Below is a small trained network, with its code and all its weights. Each question gives an input and a target symbol and asks what happens when units are switched off, that is, made to give their printed mean instead of their output.

import numpy as np


def w(rows, s, z=0):
    codes = np.array(rows[::2]) - 128.0
    scale = np.full(codes.shape[1], s)
    scale[-1] = z or s
    return codes * scale


def norm(h):
    return h / np.sqrt((h * h).mean(-1, keepdims=True) + 1e-5)


def f(y):
    return np.maximum(y, 0)


def softmax(a):
    e = np.exp(a - a.max(-1, keepdims=True))
    return e / e.sum(-1, keepdims=True)


def log_softmax(a):
    a = a - a.max(-1, keepdims=True)
    return a - np.log(np.exp(a).sum(-1, keepdims=True))


def net(x, mask):
    ids = ['δεζτφψ'.index(c) for c in x.split()]
    T = len(ids)
    res = E[ids] + P[:T]
    u = 0
    for l in range(3):
        q, k, v = (norm(res) @ M[l].T for M in (Q, K, V))
        z = softmax(np.where(np.tri(T) > 0, q @ k.T / 3**0.5, -1e9)) @ v
        res = res + np.where(mask[u], z, O[l][:, -1]) @ O[l][:, :-1]
        u += 1
        y = f(norm(res) @ A[l][:, :-1].T + A[l][:, -1])
        res = res + np.where(mask[u : u + 12], y, B[l][:, -1]) @ B[l][:, :-1]
        u += 12
    return log_softmax(norm(res)[-1] @ U[:, :-1].T + U[:, -1])


Q, K, V, O, A, B = {}, {}, {}, {}, {}, {}
E = w([
[98,124,140],'δ',
[227,208,203],'ε',
[96,73,21],'ζ',
[237,165,94],'τ',
[99,114,136],'φ',
[105,5,207],'ψ',
],0.014)
P = w([
[98,36,254],'0',
[45,72,198],'1',
[75,66,175],'2',
[83,86,152],'3',
[94,107,143],'4',
[105,124,137],'5',
[117,132,133],'6',
[128,138,132],'7',
[140,150,132],'8',
],0.0046)
Q[0] = w([
[27,99,136],'0.h1',
[10,131,1],'0.h1',
[224,194,72],'0.h1',
],0.0074)
K[0] = w([
[132,24,110],'0.h1',
[118,2,215],'0.h1',
[224,150,219],'0.h1',
],0.0066)
V[0] = w([
[2,229,130],'0.h1',
[245,213,180],'0.h1',
[58,180,12],'0.h1',
],0.0061)
O[0] = w([
[88,39,103,77],'0.h1',
[1,130,132,3],'0.h1',
[153,112,41,47],'0.h1',
],0.0098,0.0044)
A[0] = w([
[162,132,152,129],'0.n1',
[156,192,155,156],'0.n2',
[50,76,140,111],'0.n3',
[175,192,84,5],'0.n4',
[152,144,159,57],'0.n5',
[62,77,90,109],'0.n6',
[119,100,63,139],'0.n7',
[110,88,174,124],'0.n8',
[108,180,73,104],'0.n9',
[11,199,132,161],'0.n10',
[95,149,100,183],'0.n11',
[174,109,98,135],'0.n12',
],0.011,0.0031)
B[0] = w([
[143,123,180,215],'0.n1',
[157,69,102,200],'0.n2',
[134,87,204,172],'0.n3',
[146,110,54,150],'0.n4',
[87,192,169,163],'0.n5',
[196,168,142,154],'0.n6',
[84,117,97,193],'0.n7',
[145,130,23,252],'0.n8',
[254,127,160,144],'0.n9',
[203,240,150,176],'0.n10',
[228,98,51,143],'0.n11',
[78,207,129,230],'0.n12',
],0.0061,0.004)
Q[1] = w([
[162,233,78],'1.h1',
[119,137,245],'1.h1',
[237,61,113],'1.h1',
],0.012)
K[1] = w([
[46,93,251],'1.h1',
[2,133,60],'1.h1',
[216,2,79],'1.h1',
],0.0092)
V[1] = w([
[191,9,254],'1.h1',
[33,60,92],'1.h1',
[136,121,24],'1.h1',
],0.0066)
O[1] = w([
[136,186,88,255],'1.h1',
[65,181,176,110],'1.h1',
[156,162,255,100],'1.h1',
],0.0085,0.0079)
A[1] = w([
[134,217,57,134],'1.n1',
[153,3,168,156],'1.n2',
[109,59,98,1],'1.n3',
[155,178,201,151],'1.n4',
[64,174,100,91],'1.n5',
[217,133,91,196],'1.n6',
[81,16,109,83],'1.n7',
[15,151,220,174],'1.n8',
[150,213,29,65],'1.n9',
[225,47,96,94],'1.n10',
[101,96,128,161],'1.n11',
[201,147,24,160],'1.n12',
],0.0078,0.0026)
B[1] = w([
[136,62,174,223],'1.n1',
[113,204,163,250],'1.n2',
[254,106,133,138],'1.n3',
[186,84,51,189],'1.n4',
[85,175,91,140],'1.n5',
[143,72,118,244],'1.n6',
[166,150,102,168],'1.n7',
[135,160,185,148],'1.n8',
[171,60,102,229],'1.n9',
[96,135,155,232],'1.n10',
[167,125,139,146],'1.n11',
[131,140,203,254],'1.n12',
],0.0092,0.0057)
Q[2] = w([
[199,114,176],'2.h1',
[2,117,55],'2.h1',
[8,194,142],'2.h1',
],0.0089)
K[2] = w([
[128,133,74],'2.h1',
[113,114,251],'2.h1',
[232,49,196],'2.h1',
],0.012)
V[2] = w([
[90,187,161],'2.h1',
[30,28,201],'2.h1',
[18,155,2],'2.h1',
],0.0078)
O[2] = w([
[152,18,174,54],'2.h1',
[83,93,93,75],'2.h1',
[253,34,176,1],'2.h1',
],0.004,0.0067)
A[2] = w([
[168,109,158,223],'2.n1',
[130,128,108,29],'2.n2',
[42,117,75,24],'2.n3',
[103,97,137,79],'2.n4',
[95,91,138,78],'2.n5',
[194,201,107,198],'2.n6',
[152,129,64,133],'2.n7',
[60,171,152,141],'2.n8',
[174,138,168,153],'2.n9',
[125,137,194,254],'2.n10',
[150,8,110,161],'2.n11',
[175,109,99,18],'2.n12',
],0.015,0.0024)
B[2] = w([
[171,127,114,227],'2.n1',
[169,129,119,133],'2.n2',
[159,86,249,139],'2.n3',
[167,74,122,135],'2.n4',
[133,95,136,136],'2.n5',
[134,100,128,253],'2.n6',
[169,146,194,187],'2.n7',
[93,117,159,179],'2.n8',
[125,108,88,237],'2.n9',
[135,133,85,243],'2.n10',
[113,152,73,236],'2.n11',
[95,119,196,181],'2.n12',
],0.012,0.0075)
U = w([
[101,5,62,105],'δ',
[179,229,72,23],'ε',
[132,48,135,71],'ζ',
[196,74,217,104],'τ',
[98,66,36,66],'φ',
[103,144,105,254],'ψ',
],0.016,0.0094)

Each question gives the input, a string of symbols that net reads in full, and the target symbol t.
The units are the heads (3 rows each of Q, K, V and O) and the neurons (one row each of A and B). Each row of codes is followed by its name. A weight is (code - 128) times the scale printed after its matrix; where a second scale follows, it is the last column's (O, A, B and U).
mask holds one flag per unit, layer by layer, with each layer's heads first. A switched-off unit (its flag False) gives its mean, the last column of its rows in O or B, instead of its output. The means were averaged over made-up inputs and are rounded, as every weight is.
A unit's drop is (log p(t) with every unit on - log p(t) with that unit switched off) / (log p(t) with every unit on - log p(t) with every unit switched off).
unit that matters most: the unit with the biggest drop
top k neurons: the k neurons with the biggest drops, biggest first
top k neurons in layer l: the k neurons of layer l with the biggest drops, biggest first
drop when u is switched off: that unit's drop, to one decimal
input ψ ψ δ ζ ψ δ ψ δ, target τ: top 2 neurons in layer 1 -> 1.n4, 1.n1
input ψ ψ ψ, target ψ: unit that matters most -> 1.n2
input ψ ε ψ, target ε: top 3 neurons in layer 2 -> 2.n10, 2.n12, 2.n7
input ψ δ φ, target φ: top 2 neurons -> 2.n11, 1.n1
input δ δ ψ ψ, target ψ: top 2 neurons in layer 1 -> 1.n2, 1.n12
input δ ψ ψ φ, target φ: top 4 neurons in layer 1 -> 1.n1, 1.n9, 1.n2, 1.n4
input ε ψ ε τ ψ, target ε: top 3 neurons in layer 2 -> 2.n10, 2.n12, 2.n6
input ψ φ ψ φ ε ψ ψ δ ψ, target δ: top 3 neurons -> 2.n7, 1.n3, 2.n6
input ψ ε ψ τ φ ζ φ, target δ: top 2 neurons -> 0.n3, 0.n12
input δ ψ δ ζ ψ δ, target τ: top 3 neurons -> 0.n8, 1.n4, 0.n1
input ζ ψ φ, target τ: top 3 neurons in layer 1 -> 1.n4, 1.n12, 1.n2
input ψ φ ψ, target φ: top 2 neurons in layer 0 -> 0.n8, 0.n5
input ψ ψ φ ψ, target φ: top 3 neurons in layer 2 -> 2.n7, 2.n10, 2.n12
input ψ δ ψ ψ ψ φ ε ψ ζ, target τ: top neuron -> 2.n7
input ψ ε ζ, target τ: top 3 neurons -> 2.n7, 2.n3, 0.n10
input ψ ε ε δ, target φ: top 3 neurons -> 2.n11, 1.n1, 0.n10
input ψ ζ ψ δ δ φ, target δ: top 2 neurons in layer 2 -> 2.n11, 2.n7
input ψ φ ψ ε ψ δ δ ψ, target δ: top 4 neurons in layer 2 -> 2.n6, 2.n7, 2.n9, 2.n11
input δ ψ ψ ψ ζ ψ ψ φ, target τ: drop when 0.h1 is switched off -> 0.2
input ψ δ δ, target δ: unit that matters most -> 1.n1
input ψ ψ ψ ψ ψ τ ψ δ, target δ: drop when 0.h1 is switched off -> 0.1
input ζ δ ψ τ, target τ: drop when 2.h1 is switched off -> 0.1
input ζ τ ζ ψ ζ τ, target τ: drop when 0.h1 is switched off -> 0.0
